Below is a small trained network, with its code and all its weights. Each question gives an input and a target symbol and asks what happens when units are switched off, that is, made to give their printed mean instead of their output.

import numpy as np


def w(rows, s, z=0):
    codes = np.array(rows[::2]) - 128.0
    scale = np.full(codes.shape[1], s)
    scale[-1] = z or s
    return codes * scale


def norm(h):
    return h / np.sqrt((h * h).mean(-1, keepdims=True) + 1e-5)


def f(y):
    return np.maximum(y, 0)


def softmax(a):
    e = np.exp(a - a.max(-1, keepdims=True))
    return e / e.sum(-1, keepdims=True)


def log_softmax(a):
    a = a - a.max(-1, keepdims=True)
    return a - np.log(np.exp(a).sum(-1, keepdims=True))


def net(x, mask):
    ids = ['ΓΔΛΨεθξτ'.index(c) for c in x.split()]
    T = len(ids)
    res = E[ids] + P[:T]
    u = 0
    for l in range(2):
        r = norm(res)
        for j in range(3):
            rows = slice(2 * j, 2 * j + 2)
            q, k, v = (r @ M[l][rows].T for M in (Q, K, V))
            z = softmax(np.where(np.tri(T) > 0, q @ k.T / 2**0.5, -1e9)) @ v
            o = O[l][rows]
            res = res + np.where(mask[u + j], z, o[:, -1]) @ o[:, :-1]
        u += 3
        y = f(norm(res) @ A[l][:, :-1].T + A[l][:, -1])
        res = res + np.where(mask[u : u + 4], y, B[l][:, -1]) @ B[l][:, :-1]
        u += 4
    return log_softmax(norm(res)[-1] @ U[:, :-1].T + U[:, -1])


Q, K, V, O, A, B = {}, {}, {}, {}, {}, {}
E = w([
[215,102,97],'Γ',
[65,102,180],'Δ',
[100,125,141],'Λ',
[252,81,198],'Ψ',
[204,193,85],'ε',
[103,134,118],'θ',
[79,151,85],'ξ',
[177,199,145],'τ',
],0.023)
P = w([
[143,105,115],'0',
[193,119,156],'1',
[46,210,196],'2',
[95,169,133],'3',
[144,129,118],'4',
[27,254,78],'5',
[137,161,210],'6',
],0.015)
Q[0] = w([
[39,98,31],'L0H0',
[2,138,38],'L0H0',
[95,124,121],'L0H1',
[138,87,123],'L0H1',
[65,224,19],'L0H2',
[161,103,111],'L0H2',
],0.03)
K[0] = w([
[40,99,72],'L0H0',
[4,105,108],'L0H0',
[129,95,146],'L0H1',
[112,144,143],'L0H1',
[189,197,4],'L0H2',
[83,100,120],'L0H2',
],0.034)
V[0] = w([
[11,132,83],'L0H0',
[22,107,139],'L0H0',
[171,254,120],'L0H1',
[172,76,91],'L0H1',
[152,137,104],'L0H2',
[132,125,69],'L0H2',
],0.008)
O[0] = w([
[121,126,6,2],'L0H0',
[147,155,17,19],'L0H0',
[223,255,118,201],'L0H1',
[148,76,115,174],'L0H1',
[119,148,99,142],'L0H2',
[167,174,92,122],'L0H2',
],0.0075,0.0055)
A[0] = w([
[188,44,86,26],'L0N0',
[99,205,185,78],'L0N1',
[90,206,80,253],'L0N2',
[141,188,6,48],'L0N3',
],0.019,0.0071)
B[0] = w([
[92,249,53,156],'L0N0',
[75,176,160,205],'L0N1',
[219,124,221,254],'L0N2',
[31,130,159,227],'L0N3',
],0.019,0.0081)
Q[1] = w([
[246,218,119],'L1H0',
[75,80,107],'L1H0',
[186,132,58],'L1H1',
[35,122,156],'L1H1',
[164,193,119],'L1H2',
[253,99,100],'L1H2',
],0.03)
K[1] = w([
[224,112,197],'L1H0',
[58,125,110],'L1H0',
[196,128,109],'L1H1',
[51,180,56],'L1H1',
[170,166,135],'L1H2',
[253,115,215],'L1H2',
],0.028)
V[1] = w([
[192,162,93],'L1H0',
[109,102,27],'L1H0',
[183,92,72],'L1H1',
[150,114,105],'L1H1',
[147,128,4],'L1H2',
[92,233,114],'L1H2',
],0.019)
O[1] = w([
[157,59,92,180],'L1H0',
[84,36,232,2],'L1H0',
[203,118,95,50],'L1H1',
[167,128,108,96],'L1H1',
[165,233,3,73],'L1H2',
[58,211,108,180],'L1H2',
],0.013,0.015)
A[1] = w([
[66,35,105,4],'L1N0',
[92,86,75,25],'L1N1',
[197,101,1,186],'L1N2',
[28,145,131,138],'L1N3',
],0.031,0.0034)
B[1] = w([
[83,66,40,137],'L1N0',
[78,119,211,130],'L1N1',
[125,154,3,209],'L1N2',
[107,98,185,246],'L1N3',
],0.048,0.011)
U = w([
[129,155,69,255],'Γ',
[85,63,110,138],'Δ',
[62,129,122,96],'Λ',
[178,75,141,159],'Ψ',
[181,215,147,64],'ε',
[71,132,143,125],'θ',
[75,133,146,112],'ξ',
[53,252,143,38],'τ',
],0.019,0.0071)

Each question gives the input, a string of symbols that net reads in full, and the target symbol t.
The units are the heads (2 rows each of Q, K, V and O) and the neurons (one row each of A and B). Each row of codes is followed by its name. A weight is (code - 128) times the scale printed after its matrix; where a second scale follows, it is the last column's (O, A, B and U).
mask holds one flag per unit, layer by layer, with each layer's heads first. A switched-off unit (its flag False) gives its mean, the last column of its rows in O or B, instead of its output. The means were averaged over made-up inputs and are rounded, as every weight is.
A unit's drop is (log p(t) with every unit on - log p(t) with that unit switched off) / (log p(t) with every unit on - log p(t) with every unit switched off).
The circuit of an input: a set's keep is (log p(t) with only the set's units on - log p(t) with every unit switched off) / (log p(t) with every unit on - log p(t) with every unit switched off). Starting from the 12 units with the biggest drops (on a tie, the unit counted first), units are removed one at a time, each time the one whose removal leaves the highest keep (on an exact tie, the one counted first), for as long as the keep stays at least 0.8.
circuit, biggest first: the units of the circuit, biggest drop first
most important unit: the unit with the biggest drop
top k neurons: the k neurons with the biggest drops, biggest first
top k neurons in layer l: the k neurons of layer l with the biggest drops, biggest first
which heads matter: for each layer, one digit per head in row order, 1 if its drop is at least 0.15 and else 0, layers parted by /
input Ψ ξ Γ Γ Δ, target Δ: top 3 neurons : (L1N0; L0N1; L0N3)
input Γ θ Γ Γ ε, target ε: top neuron : (L0N3)
input ε Γ Ψ Δ, target Ψ: circuit, biggest first : (L0H0; L0N2; L1H2)
input Λ Γ Γ Γ, target Γ: which heads matter : 000 / 110
input Λ Γ Δ, target Γ: which heads matter : 110 / 001
input Γ Γ Ψ Ψ, target Ψ: which heads matter : 000 / 001
input Γ Ψ Γ Γ, target Ψ: top 2 neurons : (L0N3; L1N2)
input Ψ Γ ξ Ψ Δ, target Δ: circuit, biggest first : (L1H2; L1N0; L0N2)
input Δ ξ Δ ξ Γ Δ, target ε: top 4 neurons : (L0N2; L1N3; L0N1; L0N3)
input Λ ε Ψ ξ Γ ε, target Γ: top 3 neurons in layer 0 : (L0N2; L0N1; L0N0)
input Γ Δ Ψ Γ, target Ψ: top 4 neurons : (L0N3; L0N1; L0N0; L1N2)
input Δ τ τ, target ε: top 2 neurons : (L0N2; L0N3)
input Δ Γ θ Γ Λ ξ, target ε: top 2 neurons : (L0N2; L0N1)
input Δ Ψ Ψ Δ, target Ψ: most important unit : L1H2
input Γ ε Γ Γ, target ε: top 3 neurons : (L0N3; L0N0; L1N2)
input Δ Λ Γ Ψ Ψ Γ, target ε: top 4 neurons : (L0N2; L0N3; L0N1; L1N2)
input Δ Ψ Δ Ψ Γ τ, target ε: top 2 neurons in layer 0 : (L0N2; L0N1)
input θ Ψ Ψ ε Γ, target Γ: top 2 neurons in layer 0 : (L0N3; L0N1)
input Γ Ψ θ τ ε, target ε: top 2 neurons in layer 1 : (L1N3; L1N2)
input Δ Ψ Ψ, target ε: top 2 neurons : (L0N3; L0N2)
input Δ Γ Γ Δ Γ Ψ, target ε: most important unit : L0H1
input τ Ψ Γ ε Ψ, target Ψ: top 2 neurons : (L0N3; L1N2)
